Below are the code and all the weights of a small trained network. Each question names an input and a class and asks about switching units off, where a switched-off unit gives its printed mean instead of its output.

import numpy as np


def w(rows, s, z=0):
    codes = np.array(rows[::2]) - 128.0
    scale = np.full(codes.shape[1], s)
    scale[-1] = z or s
    return codes * scale


def norm(h):
    return h / np.sqrt((h * h).mean(-1, keepdims=True) + 1e-5)


def f(y):
    return y / 2 * (1 + np.tanh(0.7978845608 * (y + 0.044715 * y**3)))


def log_softmax(a):
    a = a - a.max(-1, keepdims=True)
    return a - np.log(np.exp(a).sum(-1, keepdims=True))


def net(x, mask):
    res = np.array(x, float).reshape(1, 8) / 4 @ E
    u = 0
    for l in range(4):
        y = f(norm(res) @ A[l][:, :-1].T + A[l][:, -1])
        res = res + np.where(mask[u : u + 9], y, B[l][:, -1]) @ B[l][:, :-1]
        u += 9
    return log_softmax(norm(res)[-1] @ U[:, :-1].T + U[:, -1])


A, B = {}, {}
E = w([
[126,127,130,128,128,127,128],'x0',
[129,127,128,127,127,126,129],'x1',
[177,138,169,190,137,99,82],'x2',
[1,210,144,172,117,167,114],'x3',
[128,125,129,127,129,127,127],'x4',
[163,115,68,192,133,202,159],'x5',
[113,74,158,143,165,195,105],'x6',
[159,157,195,125,160,151,206],'x7',
],0.0072)
A[0] = w([
[160,123,112,239,169,111,109,69],'L0N1',
[169,233,106,183,98,60,140,172],'L0N2',
[60,144,144,165,113,112,81,109],'L0N3',
[232,74,130,38,151,127,48,55],'L0N4',
[130,101,103,160,60,132,42,172],'L0N5',
[157,124,225,134,78,86,86,124],'L0N6',
[120,62,210,166,146,224,57,174],'L0N7',
[137,92,71,104,117,183,154,131],'L0N8',
[57,71,85,1,89,148,195,2],'L0N9',
],0.0071,0.0035)
B[0] = w([
[125,211,115,80,136,167,30,169],'L0N1',
[118,37,160,127,42,170,121,239],'L0N2',
[96,127,106,172,146,112,150,193],'L0N3',
[126,134,70,134,154,46,161,241],'L0N4',
[160,164,165,134,162,95,174,204],'L0N5',
[108,116,159,90,161,179,70,195],'L0N6',
[147,102,124,123,1,76,149,254],'L0N7',
[92,219,86,75,131,93,143,176],'L0N8',
[129,161,107,70,91,141,127,205],'L0N9',
],0.0074,0.0037)
A[1] = w([
[94,206,133,124,70,92,160,170],'L1N1',
[161,160,217,102,149,196,161,7],'L1N2',
[72,197,79,135,121,7,154,196],'L1N3',
[223,207,20,203,128,197,113,51],'L1N4',
[128,113,197,120,86,166,214,6],'L1N5',
[100,106,12,161,131,98,56,33],'L1N6',
[146,141,86,143,27,92,172,208],'L1N7',
[63,101,21,102,102,91,1,92],'L1N8',
[177,208,68,178,155,197,211,7],'L1N9',
],0.0064,0.0011)
B[1] = w([
[137,75,99,129,119,137,75,225],'L1N1',
[132,176,163,182,87,111,125,150],'L1N2',
[121,102,170,148,166,149,146,245],'L1N3',
[120,93,142,63,181,158,117,204],'L1N4',
[124,129,179,133,159,132,144,182],'L1N5',
[166,151,254,123,152,150,177,175],'L1N6',
[66,61,199,166,135,165,138,253],'L1N7',
[176,179,191,129,132,158,185,235],'L1N8',
[146,133,160,112,166,175,108,178],'L1N9',
],0.0097,0.0034)
A[2] = w([
[83,106,114,63,88,188,102,140],'L2N1',
[65,94,170,198,45,151,158,73],'L2N2',
[164,63,115,175,111,82,196,83],'L2N3',
[87,200,168,119,99,109,77,188],'L2N4',
[225,159,2,99,132,65,172,234],'L2N5',
[50,171,121,117,102,127,123,3],'L2N6',
[77,131,189,94,211,30,102,160],'L2N7',
[83,51,181,109,120,99,108,131],'L2N8',
[144,144,43,127,133,166,195,222],'L2N9',
],0.0071,0.0018)
B[2] = w([
[153,140,89,85,66,148,99,179],'L2N1',
[115,72,101,129,123,81,154,253],'L2N2',
[81,67,131,148,111,128,175,166],'L2N3',
[214,84,64,85,205,115,148,185],'L2N4',
[92,161,77,160,197,102,136,194],'L2N5',
[151,118,120,152,192,2,76,142],'L2N6',
[152,123,124,143,180,236,115,196],'L2N7',
[144,110,137,82,159,192,143,213],'L2N8',
[110,137,115,92,117,70,79,147],'L2N9',
],0.0081,0.005)
A[3] = w([
[94,134,93,202,123,255,124,130],'L3N1',
[107,215,163,139,114,155,202,105],'L3N2',
[93,215,136,28,106,111,217,255],'L3N3',
[248,116,167,215,146,127,39,151],'L3N4',
[51,127,131,123,135,82,82,88],'L3N5',
[142,219,190,189,160,106,226,97],'L3N6',
[190,140,124,139,121,130,163,17],'L3N7',
[4,178,166,188,150,118,60,120],'L3N8',
[96,184,111,164,171,92,135,32],'L3N9',
],0.0073,0.0032)
B[3] = w([
[148,82,130,53,191,42,79,183],'L3N1',
[163,148,164,179,70,104,105,135],'L3N2',
[125,166,103,224,83,147,63,253],'L3N3',
[36,188,41,141,41,140,117,244],'L3N4',
[203,120,142,118,121,112,132,118],'L3N5',
[146,137,141,232,171,159,145,161],'L3N6',
[155,104,95,140,150,91,158,112],'L3N7',
[186,98,32,90,181,1,190,145],'L3N8',
[158,67,173,99,125,132,199,102],'L3N9',
],0.0081,0.0042)
U = w([
[186,106,66,141,196,6,179,132],'0',
[122,125,148,148,112,154,135,255],'1',
[98,224,94,136,48,117,92,106],'2',
[191,147,196,64,199,166,67,71],'3',
[183,168,231,239,122,128,153,71],'4',
[126,55,170,108,34,120,194,30],'5',
[118,122,152,140,129,143,137,172],'6',
],0.011,0.0073)

Each question gives the input, the list of numbers given to net, and the class t.
The units are the neurons (one row each of A and B). Each row of codes is followed by its name. A weight is (code - 128) times the scale printed after its matrix; where a second scale follows, it is the last column's (A, B and U).
mask holds one flag per neuron, layer by layer. A switched-off neuron (its flag False) gives its mean, the last column of its row in B, instead of its output. The means were averaged over made-up inputs and are rounded, as every weight is.
A unit's drop is (log p(t) with every unit on - log p(t) with that unit switched off) / (log p(t) with every unit on - log p(t) with every unit switched off).
The circuit of an input: a set's keep is (log p(t) with only the set's units on - log p(t) with every unit switched off) / (log p(t) with every unit on - log p(t) with every unit switched off). Starting from the 12 units with the biggest drops (on a tie, the unit counted first), units are removed one at a time, each time the one whose removal leaves the highest keep (on an exact tie, the one counted first), for as long as the keep stays at least 0.8.
circuit, biggest first: the units of the circuit, biggest drop first
most important unit: the unit with the biggest drop
k most important neurons: the k neurons with the biggest drops, biggest first
top k neurons in layer l: the k neurons of layer l with the biggest drops, biggest first
input [1,-2,0,0,3,-5,-8,8], class 4: circuit, biggest first : [L3N6]
input [5,1,7,5,3,-6,4,-5], class 2: circuit, biggest first : [L3N4, L2N4, L1N7, L1N8]
input [3,-3,6,-2,-4,-7,-2,-7], class 3: 3 most important neurons : [L0N6, L2N7, L3N3]
input [4,7,-3,0,4,4,4,-7], class 4: circuit, biggest first : [L1N8, L1N6]
input [0,-6,4,-6,4,-6,-7,-2], class 5: circuit, biggest first : [L0N2, L2N6]
input [4,8,-7,5,0,4,2,-8], class 4: circuit, biggest first : [L1N8, L1N6, L3N2]
input [5,2,-8,-4,5,6,1,1], class 2: circuit, biggest first : [L0N8, L3N3, L2N9]
input [2,-4,-8,-2,0,3,-2,-7], class 2: top 2 neurons in layer 0 : [L0N9, L0N8]
input [3,1,-7,8,-4,-3,-7,-4], class 0: circuit, biggest first : [L2N6, L3N8]
input [3,-7,5,2,-1,-2,7,-5], class 5: circuit, biggest first : [L0N7, L3N3]
input [-3,3,-4,-1,0,-3,-6,-5], class 5: circuit, biggest first : [L1N7, L2N5]
input [0,2,-3,3,7,4,-3,4], class 3: circuit, biggest first : [L1N9, L3N1]
input [3,-1,-4,3,7,-5,-5,1], class 3: circuit, biggest first : [L3N4, L2N7]
input [-1,5,2,1,3,1,-6,4], class 5: circuit, biggest first : [L0N2]
input [-2,-5,-5,0,-7,4,-2,4], class 2: circuit, biggest first : [L0N8, L3N3]
input [-2,-4,8,-6,-4,-8,3,-6], class 2: top 3 neurons in layer 3 : [L3N4, L3N1, L3N8]
input [4,6,-5,0,8,-6,4,-6], class 3: circuit, biggest first : [L2N7, L3N4]
input [-3,0,4,7,0,6,-7,-7], class 0: 2 most important neurons : [L3N8, L3N1]
input [2,1,-2,7,1,-2,-8,6], class 5: 4 most important neurons : [L0N2, L1N1, L2N2, L2N5]
input [-7,5,6,8,-3,-1,7,-3], class 0: 2 most important neurons : [L3N8, L0N3]
input [3,-5,-3,5,3,-7,7,5], class 3: most important unit : L0N2
input [-7,-8,8,-5,0,-5,4,4], class 2: 3 most important neurons : [L3N4, L1N7, L0N6]
input [-7,2,-3,-4,-7,5,7,8], class 4: 3 most important neurons : [L0N2, L1N2, L1N1]
input [4,7,-8,-1,8,5,-7,-4], class 2: top 3 neurons in layer 0 : [L0N8, L0N9, L0N7]
input [6,8,-4,1,-2,-5,8,-6], class 5: 3 most important neurons : [L0N7, L0N1, L2N2]
input [-7,1,4,7,-1,5,-7,1], class 0: 2 most important neurons : [L0N7, L3N1]
input [-7,4,-8,5,-3,-6,3,5], class 2: top neuron in layer 2 : [L2N1]
